[ -1  -4   2   1   2   0   7   2  -4   9  -2  -6 -20   3  -3   2  -1   2
   0 -13   1   1   3  -6  -1  -9   5   4  -3  -5 -12  -2   4   2  -6  11
   8   1   1   4   6 -11   0   0  -4   3]  Kez
[ -3   0  -9   4  -7   0   4   0   6   1   4  -1  -9   9  13  -1  -3   7
  -2  17  -1   4  -3  -3   4 -33  -4   4 -11  25   7   1   8   3   8   5
   5   5  -7  -1 -19  30  -3   5  -3   7]  pazo
[  0  -4  -2   0  -8   2   0   5   3  -1  11   0  -9  -2   6  -3   0   3
   3  13  -2   5 -15  -2 -11 -25  -5  19  -6  21   0  -1   7   2   4   7
   4   3   5  -2 -21  29  -6   3   3   5]  Bul
[ -3  -2   1   5 -11  10   2   2 -11   2  -6   2 -13  -5   4  -3   2  10
   2  -5   0   4   3   1   0 -17   1   0   2   6 -13   5  12  -2   1   8
   3   1  -1  -2   4   0  -3   3 -13   4]  levu
[  2  -3   0   4 -11   3   6   6   7  -4   9  -3 -14   0  -3   1   1   0
   6  18  -2   4  -3  -1   8 -30  -4  17 -10  15  -2   0   5   3   4  11
   5  34 -10   1 -18  31  -3   6   3   5]  Bul
[-10   2  -5   3 -13   8   2   2 -12   6  -8  -1 -15  -4   8  -8   8   9
  -3  -1   1  15  -2   0   1 -14  -3  -2   0  15 -14  -1   7   1   7   6
   5   0  -4  -1  -5   2  -3   3  -5   5]  levu
[ -9 -13   4   3 -15   5  -1   3   6   3  -2  -1 -13  -1   5   0   0   3
   6  -3  -1   4   7  -7  -3 -10   2  -1  -4  -7 -13   7   8   1  38   3
   7   3  -3   2  15 -16   0  -7   0   2]  Kez
[ -2   3   3   6 -20   6   3   2  -6   8   1  -2 -23   0  -2   0   5   8
  10   4   4   4  -1  -4   7 -28  -5   9  -4   5 -19   1  12  -3   2   8
  30   8   0  -2   6  -6  -5   2  -2   8]  Kez
[  0  -1   0  -4 -12   5   7   6  -1  -3   2   2 -19   4   1  -4   5   3
   7  -5   2   6  -1  -1  -2 -17 -10   8  -7   8 -15  -3   8   0   1   3
  10   6   0   1   9  -3   2  -3   0   4]  Kez
[ -3  -6   3   0  -7   3  -1   0   3   9   3  -3  -9  16  -1  -3  -3  -3
   2  -1   2  -1   2 -18   2 -15   4   6  -3  -5 -16   1  17  -4  -1   2
   7 -12   5   0   4  -9   0   0  -1   7]  Kez
[ -1  -4  -2   1  -5  -1   5   4   6   3  10   0 -17   1   4   2   9   3
  -2  16  -5   4  -3  -3   2 -22   0  12 -10  10   8  -3   8  -2   4  12
   3   5  -1  -1 -19  30   1   7   5   4]  Bul
[-3 -2  2 -3 10 -6  3  1 10 -1 12 -1  5  2  3  1 -3 -3  0  6 -3  0  4 -3
  6  0 -1  4 -2  0 14 -6 -3  4 -3  2 -1  4  1 -4 -7 13  1 12  6  0]  dok
[  2  -2  -2   1   0  -1   4 -10  10  -4  12   1  -5   1   7   2   0  -3
  13  16  -2  11   1   3   3 -11   0  11  -4   6  13  -4   5  -5   2   1
  -1   8  -1  -3 -10  20   1   3   4   2]  Bul
[ -2   2 -10  14 -11   7   6  10  -2   2   6   6 -14  -3   2  -7   4   4
   3  17  -9   5  -6   1   2 -41  -7  19  -6  20   7   2  16   5   7  10
   0   9  -4  -8 -23  45  -8  15  -1   6]  pazo
[ -4  -2   3  -5  16   0  -7  -3  -7  -1 -11   3  10   1  -1  -1  -6   1
  -1 -15  -1  -5   1   4  -1  24   2 -16   8 -16   1   2  -4  -4  -5  -7
 -14 -11   6   0  11 -20  -1  -5  -8  -4]  levu
[ -3 -12  -4  -2 -11   4   7   9   2   2  14  -2 -13  -1  -5  -4   1   5
   8  23  -1   4  -5  -6   9 -39  -6  15  -8  16   3  -3   5   0  10   8
   4  14  -4  -4 -17  32   2   6   3   5]  kurun
